Below are the code and all the weights of a small trained network. Each question names an input and a class and asks about switching units off, where a switched-off unit gives its printed mean instead of its output.

import numpy as np


def w(rows, s, z=0):
    codes = np.array(rows[::2]) - 128.0
    scale = np.full(codes.shape[1], s)
    scale[-1] = z or s
    return codes * scale


def f(y):
    return y / 2 * (1 + np.tanh(0.7978845608 * (y + 0.044715 * y**3)))


def log_softmax(a):
    a = a - a.max(-1, keepdims=True)
    return a - np.log(np.exp(a).sum(-1, keepdims=True))


def net(x, mask):
    res = np.array(x, float).reshape(1, 4) / 4 @ E
    y = f(res @ A[0][:, :-1].T + A[0][:, -1])
    res = res + np.where(mask, y, B[0][:, -1]) @ B[0][:, :-1]
    return log_softmax(res[-1] @ U[:, :-1].T + U[:, -1])


A, B = {}, {}
E = w([
[162,119,77,118,155,216,93,190,51,132,142,69],'x0',
[193,177,254,182,121,147,58,117,89,123,112,189],'x1',
[55,202,191,82,220,158,152,77,73,154,133,77],'x2',
[158,79,143,81,102,125,131,37,64,30,166,109],'x3',
],0.0096)
A[0] = w([
[169,63,133,44,106,139,122,49,59,23,203,154,99],'n1',
[52,101,17,66,143,91,239,140,157,132,167,92,74],'n2',
[151,157,87,191,169,212,96,199,155,250,75,129,77],'n3',
[188,225,207,165,214,153,111,60,86,155,119,134,139],'n4',
[187,72,156,46,98,153,127,81,89,46,206,96,47],'n5',
[196,170,220,228,116,142,18,138,90,105,101,226,49],'n6',
[190,118,52,123,167,253,50,247,13,99,158,58,108],'n7',
[209,42,73,188,67,108,55,164,191,82,131,163,88],'n8',
[204,76,89,199,45,104,48,175,149,83,117,200,2],'n9',
[65,140,165,154,119,15,170,83,208,123,103,197,105],'n10',
],0.0053,0.0023)
B[0] = w([
[119,148,82,57,124,84,199,207,191,211,55,176,225],'n1',
[147,27,41,140,140,124,99,116,114,113,254,172,251],'n2',
[149,141,140,118,110,69,192,152,203,182,61,106,214],'n3',
[96,64,97,112,176,133,67,120,109,159,194,126,219],'n4',
[163,181,122,59,137,128,182,193,238,213,84,128,198],'n5',
[170,50,61,150,156,69,118,158,171,119,240,176,241],'n6',
[171,126,188,143,60,33,114,30,143,72,116,63,254],'n7',
[29,157,176,56,196,161,58,120,93,106,111,68,235],'n8',
[37,162,106,65,205,156,112,105,113,107,169,78,221],'n9',
[161,144,193,124,53,46,158,95,168,91,86,42,221],'n10',
],0.0076,0.0077)
U = w([
[161,43,93,133,152,125,116,148,137,125,227,170,100],'0',
[139,171,133,93,125,122,167,239,189,215,51,139,124],'1',
[12,165,155,73,225,163,106,83,97,118,137,74,133],'2',
[188,129,182,136,47,95,133,39,149,68,93,79,110],'3',
[131,121,136,140,96,144,126,151,92,107,107,160,254],'4',
[141,151,136,164,123,207,144,149,113,97,92,166,84],'5',
[136,156,130,156,115,198,134,138,100,108,96,176,84],'6',
],0.011,0.0096)

Each question gives the input, the list of numbers given to net, and the class t.
The units are the neurons (one row each of A and B). Each row of codes is followed by its name. A weight is (code - 128) times the scale printed after its matrix; where a second scale follows, it is the last column's (A, B and U).
mask holds one flag per neuron, in row order. A switched-off neuron (its flag False) gives its mean, the last column of its row in B, instead of its output. The means were averaged over made-up inputs and are rounded, as every weight is.
A unit's drop is (log p(t) with every unit on - log p(t) with that unit switched off) / (log p(t) with every unit on - log p(t) with every unit switched off).
The circuit of an input: a set's keep is (log p(t) with only the set's units on - log p(t) with every unit switched off) / (log p(t) with every unit on - log p(t) with every unit switched off). Starting from all 10 units, units are removed one at a time, each time the one whose removal leaves the highest keep (on an exact tie, the one counted first), for as long as the keep stays at least 0.8.
units of the circuit, in order: the units of the circuit, biggest drop first
unit that matters most: the unit with the biggest drop
top k neurons: the k neurons with the biggest drops, biggest first
drop when u is switched off: that unit's drop, to one decimal
input [8,4,-1,-1], class 3: top neuron : n7
input [-7,3,-8,1], class 2: units of the circuit, in order : n9; n8
input [1,1,7,8], class 1: units of the circuit, in order : n1; n5
input [-5,7,2,5], class 0: top 2 neurons : n6; n4
input [-6,-6,5,5], class 0: top 2 neurons : n2; n7
input [0,4,4,-4], class 0: units of the circuit, in order : n4; n8
input [3,0,2,4], class 1: units of the circuit, in order : n1; n5
input [1,0,2,-2], class 4: top 3 neurons : n8; n9; n1
input [7,-7,1,-2], class 0: top 2 neurons : n2; n10
input [-4,1,-4,5], class 1: top 3 neurons : n1; n7; n5
input [8,-7,-7,7], class 3: top 4 neurons : n7; n6; n4; n8
input [-5,8,3,5], class 0: top 2 neurons : n6; n4
input [-1,7,-1,8], class 1: top 3 neurons : n1; n5; n2
input [2,-3,-8,4], class 2: unit that matters most : n8
input [-8,3,2,8], class 1: top 3 neurons : n1; n5; n7
input [8,-6,4,5], class 3: top 3 neurons : n7; n6; n4
input [-3,1,-2,4], class 1: units of the circuit, in order : n7; n1; n2
input [2,7,-8,1], class 2: top 3 neurons : n8; n9; n2
input [2,4,7,-7], class 1: top 2 neurons : n3; n8
input [7,1,-5,-4], class 3: unit that matters most : n7
input [3,-7,-8,-7], class 2: top 2 neurons : n8; n9
input [0,-7,2,-5], class 0: drop when n2 is switched off : 1.2
input [4,7,5,8], class 1: drop when n1 is switched off : 0.7
input [1,0,-8,-5], class 2: drop when n9 is switched off : 0.3
input [7,-5,2,-2], class 3: drop when n3 is switched off : 0.0
